Below are the code and all the weights of a small trained network. Each question names an input and a target symbol and asks about switching units off, where a switched-off unit gives its printed mean instead of its output.

import numpy as np


def w(rows, s, z=0):
    codes = np.array(rows[::2]) - 128.0
    scale = np.full(codes.shape[1], s)
    scale[-1] = z or s
    return codes * scale


def norm(h):
    return h / np.sqrt((h * h).mean(-1, keepdims=True) + 1e-5)


def f(y):
    return y / 2 * (1 + np.tanh(0.7978845608 * (y + 0.044715 * y**3)))


def softmax(a):
    e = np.exp(a - a.max(-1, keepdims=True))
    return e / e.sum(-1, keepdims=True)


def log_softmax(a):
    a = a - a.max(-1, keepdims=True)
    return a - np.log(np.exp(a).sum(-1, keepdims=True))


def net(x, mask):
    ids = ['αβγεζηθλμξπστφψω'.index(c) for c in x.split()]
    T = len(ids)
    res = E[ids] + P[:T]
    u = 0
    for l in range(2):
        q, k, v = (norm(res) @ M[l].T for M in (Q, K, V))
        z = softmax(np.where(np.tri(T) > 0, q @ k.T / 3**0.5, -1e9)) @ v
        res = res + np.where(mask[u], z, O[l][:, -1]) @ O[l][:, :-1]
        u += 1
        y = f(norm(res) @ A[l][:, :-1].T + A[l][:, -1])
        res = res + np.where(mask[u : u + 8], y, B[l][:, -1]) @ B[l][:, :-1]
        u += 8
    return log_softmax(norm(res)[-1] @ U[:, :-1].T + U[:, -1])


Q, K, V, O, A, B = {}, {}, {}, {}, {}, {}
E = w([
[168,123,117,110,115,48],'α',
[160,122,111,125,125,57],'β',
[149,111,105,107,136,47],'γ',
[154,120,101,109,134,48],'ε',
[141,135,99,99,96,80],'ζ',
[175,127,118,74,131,71],'η',
[121,138,91,71,101,108],'θ',
[155,147,111,50,89,130],'λ',
[119,134,100,22,84,158],'μ',
[126,253,185,57,171,131],'ξ',
[158,178,104,130,105,155],'π',
[164,165,95,145,165,130],'σ',
[120,160,81,145,139,157],'τ',
[114,120,103,130,175,154],'φ',
[132,102,149,129,181,172],'ψ',
[71,130,220,104,68,133],'ω',
],0.005)
P = w([
[161,66,73,152,109,141],'0',
[169,123,75,122,128,132],'1',
[159,147,83,87,122,136],'2',
[131,195,104,60,125,114],'3',
[105,222,121,61,134,96],'4',
[72,253,140,78,149,79],'5',
],0.0051)
Q[0] = w([
[129,4,191,177,113,158],'L0H1',
[185,81,56,121,82,79],'L0H1',
[71,120,222,134,87,54],'L0H1',
],0.017)
K[0] = w([
[108,52,148,197,61,68],'L0H1',
[192,54,32,105,134,157],'L0H1',
[113,179,125,58,64,9],'L0H1',
],0.015)
V[0] = w([
[116,2,146,12,222,2],'L0H1',
[9,125,4,114,215,185],'L0H1',
[170,95,236,100,210,211],'L0H1',
],0.0083)
O[0] = w([
[202,176,140,208,200,236,93],'L0H1',
[133,188,2,107,151,133,254],'L0H1',
[92,70,128,111,222,162,35],'L0H1',
],0.0074,0.0049)
A[0] = w([
[140,152,166,199,204,205,136],'L0N1',
[218,34,50,136,60,153,250],'L0N2',
[90,1,139,109,94,184,28],'L0N3',
[39,132,189,172,114,111,120],'L0N4',
[23,154,49,212,124,98,158],'L0N5',
[168,84,78,187,133,145,139],'L0N6',
[101,206,136,117,103,98,214],'L0N7',
[173,155,71,162,208,52,121],'L0N8',
],0.007,0.0021)
B[0] = w([
[160,87,116,16,125,13,151],'L0N1',
[226,67,139,1,108,219,200],'L0N2',
[202,161,80,142,203,160,118],'L0N3',
[32,153,41,69,96,210,129],'L0N4',
[142,114,140,40,135,81,191],'L0N5',
[85,99,77,46,83,135,137],'L0N6',
[218,108,157,46,155,202,253],'L0N7',
[109,136,120,70,72,207,199],'L0N8',
],0.0074,0.0049)
Q[1] = w([
[143,83,192,23,125,182],'L1H1',
[176,202,217,7,156,134],'L1H1',
[44,156,130,187,124,105],'L1H1',
],0.021)
K[1] = w([
[84,106,196,124,204,115],'L1H1',
[107,251,138,74,112,86],'L1H1',
[159,103,83,123,97,53],'L1H1',
],0.018)
V[1] = w([
[140,116,184,115,6,77],'L1H1',
[80,192,70,231,10,138],'L1H1',
[30,104,218,77,79,245],'L1H1',
],0.013)
O[1] = w([
[84,136,168,194,52,174,139],'L1H1',
[202,124,72,167,9,139,5],'L1H1',
[94,248,104,238,151,96,209],'L1H1',
],0.011)
A[1] = w([
[186,95,219,177,79,101,83],'L1N1',
[183,115,63,73,67,98,182],'L1N2',
[207,13,111,119,189,98,92],'L1N3',
[205,112,219,170,163,157,2],'L1N4',
[167,164,154,159,146,3,99],'L1N5',
[197,144,134,122,79,170,74],'L1N6',
[253,171,148,108,147,142,205],'L1N7',
[173,153,27,122,145,149,131],'L1N8',
],0.014,0.0018)
B[1] = w([
[36,158,118,121,125,48,144],'L1N1',
[165,202,62,126,106,166,254],'L1N2',
[101,90,68,222,41,59,193],'L1N3',
[233,195,156,121,102,177,144],'L1N4',
[54,194,152,164,175,184,182],'L1N5',
[180,126,111,100,247,42,183],'L1N6',
[77,59,140,200,119,155,217],'L1N7',
[62,96,190,154,126,149,191],'L1N8',
],0.015,0.0064)
U = w([
[128,132,127,129,145,119,53],'α',
[50,82,16,150,102,182,115],'β',
[35,141,164,94,32,50,92],'γ',
[170,160,201,112,111,71,73],'ε',
[181,197,58,46,102,146,176],'ζ',
[92,217,109,254,102,132,129],'η',
[79,42,63,98,187,20,109],'θ',
[161,147,189,115,147,71,90],'λ',
[161,92,125,167,118,78,231],'μ',
[201,154,212,139,133,230,108],'ξ',
[155,87,123,168,101,96,188],'π',
[211,88,71,189,212,177,110],'σ',
[159,53,210,134,98,106,253],'τ',
[208,163,116,158,165,8,75],'φ',
[81,105,191,9,108,185,84],'ψ',
[63,53,175,167,152,228,113],'ω',
],0.011,0.0041)

Each question gives the input, a string of symbols that net reads in full, and the target symbol t.
The units are the heads (3 rows each of Q, K, V and O) and the neurons (one row each of A and B). Each row of codes is followed by its name. A weight is (code - 128) times the scale printed after its matrix; where a second scale follows, it is the last column's (O, A, B and U).
mask holds one flag per unit, layer by layer, with each layer's heads first. A switched-off unit (its flag False) gives its mean, the last column of its rows in O or B, instead of its output. The means were averaged over made-up inputs and are rounded, as every weight is.
A unit's drop is (log p(t) with every unit on - log p(t) with that unit switched off) / (log p(t) with every unit on - log p(t) with every unit switched off).
The circuit of an input: a set's keep is (log p(t) with only the set's units on - log p(t) with every unit switched off) / (log p(t) with every unit on - log p(t) with every unit switched off). Starting from the 12 units with the biggest drops (on a tie, the unit counted first), units are removed one at a time, each time the one whose removal leaves the highest keep (on an exact tie, the one counted first), for as long as the keep stays at least 0.8.
units of the circuit, in order: the units of the circuit, biggest drop first
unit that matters most: the unit with the biggest drop
top k neurons: the k neurons with the biggest drops, biggest first
k most important neurons of layer l: the k neurons of layer l with the biggest drops, biggest first
input μ γ β σ ψ σ, target θ: units of the circuit, in order => (L0H1; L1H1; L1N3)
input ζ θ η, target σ: top 4 neurons => (L1N6; L1N7; L1N2; L0N2)
input ζ τ ω τ τ φ, target β: 2 most important neurons of layer 0 => (L0N2; L0N1)
input γ π τ, target ζ: most important neuron of layer 1 => (L1N2)
input τ τ β η λ, target ξ: top 3 neurons => (L0N7; L1N4; L0N4)
input ψ π τ, target θ: units of the circuit, in order => (L0H1; L1H1; L1N3)
input α τ σ, target ζ: units of the circuit, in order => (L0H1; L1H1; L1N2)
input τ ψ α, target θ: units of the circuit, in order => (L1H1; L1N3)
input ω ω ζ α ζ, target φ: units of the circuit, in order => (L0H1; L1H1; L1N6)
input ψ λ β, target θ: units of the circuit, in order => (L0H1; L1H1; L1N3)
input β β ω γ μ γ, target ω: units of the circuit, in order => (L0H1; L1N7; L1H1)
input λ γ ε, target ξ: units of the circuit, in order => (L0N2; L0H1; L1N4)
input λ θ α, target ξ: units of the circuit, in order => (L0H1; L1H1)
input μ σ ζ τ η, target ζ: unit that matters most => L0H1
input ζ θ β θ ζ, target σ: top 3 neurons => (L1N6; L1N7; L0N7)
input ω λ ω β θ μ, target ω: top 2 neurons => (L0N7; L1N7)
input λ π β α μ λ, target ω: 3 most important neurons of layer 1 => (L1N7; L1N2; L1N6)
input τ ζ λ σ μ, target ψ: 2 most important neurons of layer 0 => (L0N7; L0N8)
input ω ω τ β γ σ, target ψ: units of the circuit, in order => (L0N7; L1H1; L0H1)
input μ σ α, target ψ: units of the circuit, in order => (L1H1)
input τ λ ε β θ, target σ: top 2 neurons => (L1N6; L1N7)
